Below is a small trained network, with its code and all its weights. Each question gives an input and a class and asks what happens when units are switched off, that is, made to give their printed mean instead of their output.

import numpy as np


def w(rows, s, z=0):
    codes = np.array(rows[::2]) - 128.0
    scale = np.full(codes.shape[1], s)
    scale[-1] = z or s
    return codes * scale


def f(y):
    return y / 2 * (1 + np.tanh(0.7978845608 * (y + 0.044715 * y**3)))


def log_softmax(a):
    a = a - a.max(-1, keepdims=True)
    return a - np.log(np.exp(a).sum(-1, keepdims=True))


def net(x, mask):
    res = np.array(x, float).reshape(1, 8) / 4 @ E
    y = f(res @ A[0][:, :-1].T + A[0][:, -1])
    res = res + np.where(mask, y, B[0][:, -1]) @ B[0][:, :-1]
    return log_softmax(res[-1] @ U[:, :-1].T + U[:, -1])


A, B = {}, {}
E = w([
[128,127,128,129],'x0',
[128,128,128,128],'x1',
[118,199,101,45],'x2',
[184,92,37,143],'x3',
[132,248,123,197],'x4',
[254,115,166,112],'x5',
[127,128,129,128],'x6',
[130,129,129,129],'x7',
],0.0092)
A[0] = w([
[112,81,147,61,61],'n1',
[189,133,159,122,51],'n2',
[2,143,98,161,62],'n3',
[139,112,66,131,108],'n4',
[139,97,95,111,84],'n5',
[140,138,219,114,68],'n6',
[130,188,140,155,54],'n7',
[142,192,86,119,103],'n8',
[123,183,113,188,31],'n9',
[142,166,121,70,188],'n10',
[153,158,132,162,103],'n11',
[80,151,88,84,251],'n12',
[134,91,159,162,74],'n13',
[106,113,183,155,253],'n14',
[146,129,44,163,110],'n15',
[140,107,106,187,115],'n16',
[120,143,135,68,163],'n17',
[83,113,118,109,124],'n18',
[84,173,207,122,151],'n19',
[108,93,177,184,180],'n20',
[147,173,113,159,56],'n21',
[216,173,173,64,155],'n22',
[138,208,87,38,249],'n23',
[125,139,92,56,192],'n24',
[154,178,130,164,60],'n25',
[69,114,186,123,28],'n26',
[159,88,136,204,138],'n27',
[148,86,108,181,220],'n28',
[200,111,186,147,98],'n29',
],0.014,0.0018)
B[0] = w([
[124,73,216,75,204],'n1',
[63,78,10,180,191],'n2',
[105,97,43,155,241],'n3',
[178,155,145,65,176],'n4',
[131,131,181,23,167],'n5',
[128,178,67,40,191],'n6',
[86,64,143,111,176],'n7',
[146,105,185,138,181],'n8',
[54,14,249,5,187],'n9',
[115,136,232,219,182],'n10',
[111,100,136,82,160],'n11',
[157,100,94,215,196],'n12',
[115,130,174,179,168],'n13',
[220,217,154,167,179],'n14',
[204,230,78,54,199],'n15',
[154,158,132,158,176],'n16',
[127,142,191,171,171],'n17',
[127,104,116,119,160],'n18',
[168,220,103,93,212],'n19',
[157,164,167,208,189],'n20',
[120,71,169,60,165],'n21',
[46,121,25,188,254],'n22',
[157,158,147,176,240],'n23',
[162,108,192,228,190],'n24',
[67,2,198,48,174],'n25',
[153,139,65,32,178],'n26',
[128,156,157,155,214],'n27',
[180,133,143,132,208],'n28',
[56,110,26,119,227],'n29',
],0.0055,0.0086)
U = w([
[75,41,201,49,63],'0',
[112,144,126,123,255],'1',
[55,120,52,153,55],'2',
[155,156,195,211,54],'3',
[171,229,89,9,72],'4',
[113,135,137,123,194],'5',
],0.013,0.0091)

Each question gives the input, the list of numbers given to net, and the class t.
The units are the neurons (one row each of A and B). Each row of codes is followed by its name. A weight is (code - 128) times the scale printed after its matrix; where a second scale follows, it is the last column's (A, B and U).
mask holds one flag per neuron, in row order. A switched-off neuron (its flag False) gives its mean, the last column of its row in B, instead of its output. The means were averaged over made-up inputs and are rounded, as every weight is.
A unit's drop is (log p(t) with every unit on - log p(t) with that unit switched off) / (log p(t) with every unit on - log p(t) with every unit switched off).
The circuit of an input: a set's keep is (log p(t) with only the set's units on - log p(t) with every unit switched off) / (log p(t) with every unit on - log p(t) with every unit switched off). Starting from the 12 units with the biggest drops (on a tie, the unit counted first), units are removed one at a time, each time the one whose removal leaves the highest keep (on an exact tie, the one counted first), for as long as the keep stays at least 0.8.
circuit, biggest first: the units of the circuit, biggest drop first
most important unit: the unit with the biggest drop
k most important neurons: the k neurons with the biggest drops, biggest first
drop of u: that unit's drop, to one decimal
input [-8,-2,-7,-5,-6,-1,-8,0], class 5: circuit, biggest first -> [n14]
input [-5,-8,8,-7,1,0,-6,-1], class 3: circuit, biggest first -> [n10, n23]
input [1,0,0,1,6,7,3,4], class 2: circuit, biggest first -> [n22, n2]
input [7,-7,-4,-8,2,8,8,1], class 2: circuit, biggest first -> [n22, n29]
input [-8,0,1,-8,-7,7,1,-8], class 1: 3 most important neurons -> [n22, n9, n25]
input [1,0,-1,7,8,2,8,-3], class 0: circuit, biggest first -> [n9, n25]
input [6,-3,1,6,-1,-4,8,-2], class 4: circuit, biggest first -> [n15, n22]
input [-2,-2,6,-4,6,-3,5,2], class 0: 3 most important neurons -> [n9, n25, n7]
input [-2,7,0,8,-3,-7,0,4], class 4: 3 most important neurons -> [n15, n4, n22]
input [0,-8,-7,5,4,-8,5,-8], class 1: circuit, biggest first -> [n22, n15]
input [4,2,-1,-8,-7,-6,-1,4], class 4: circuit, biggest first -> [n26, n19]
input [6,4,-3,7,7,6,-5,-1], class 0: circuit, biggest first -> [n25, n9]
input [8,-6,-8,-5,-2,-5,8,-6], class 3: 3 most important neurons -> [n20, n14, n29]
input [-2,5,-7,3,5,7,-6,3], class 2: most important unit -> n29
input [3,0,8,-3,-6,8,6,0], class 2: 3 most important neurons -> [n22, n2, n29]
input [-3,3,5,-3,1,4,0,1], class 3: 2 most important neurons -> [n10, n23]
input [-8,-6,8,-5,-4,5,-8,-4], class 3: 2 most important neurons -> [n10, n24]
input [-2,5,2,7,6,8,2,-1], class 2: drop of n2 -> 0.4
input [-4,-6,0,6,6,-1,1,0], class 0: drop of n25 -> 0.2
input [5,-6,-2,-7,-3,-5,1,-1], class 4: drop of n19 -> 0.2
input [0,-8,2,-8,-7,6,4,6], class 4: circuit, biggest first -> [n6]
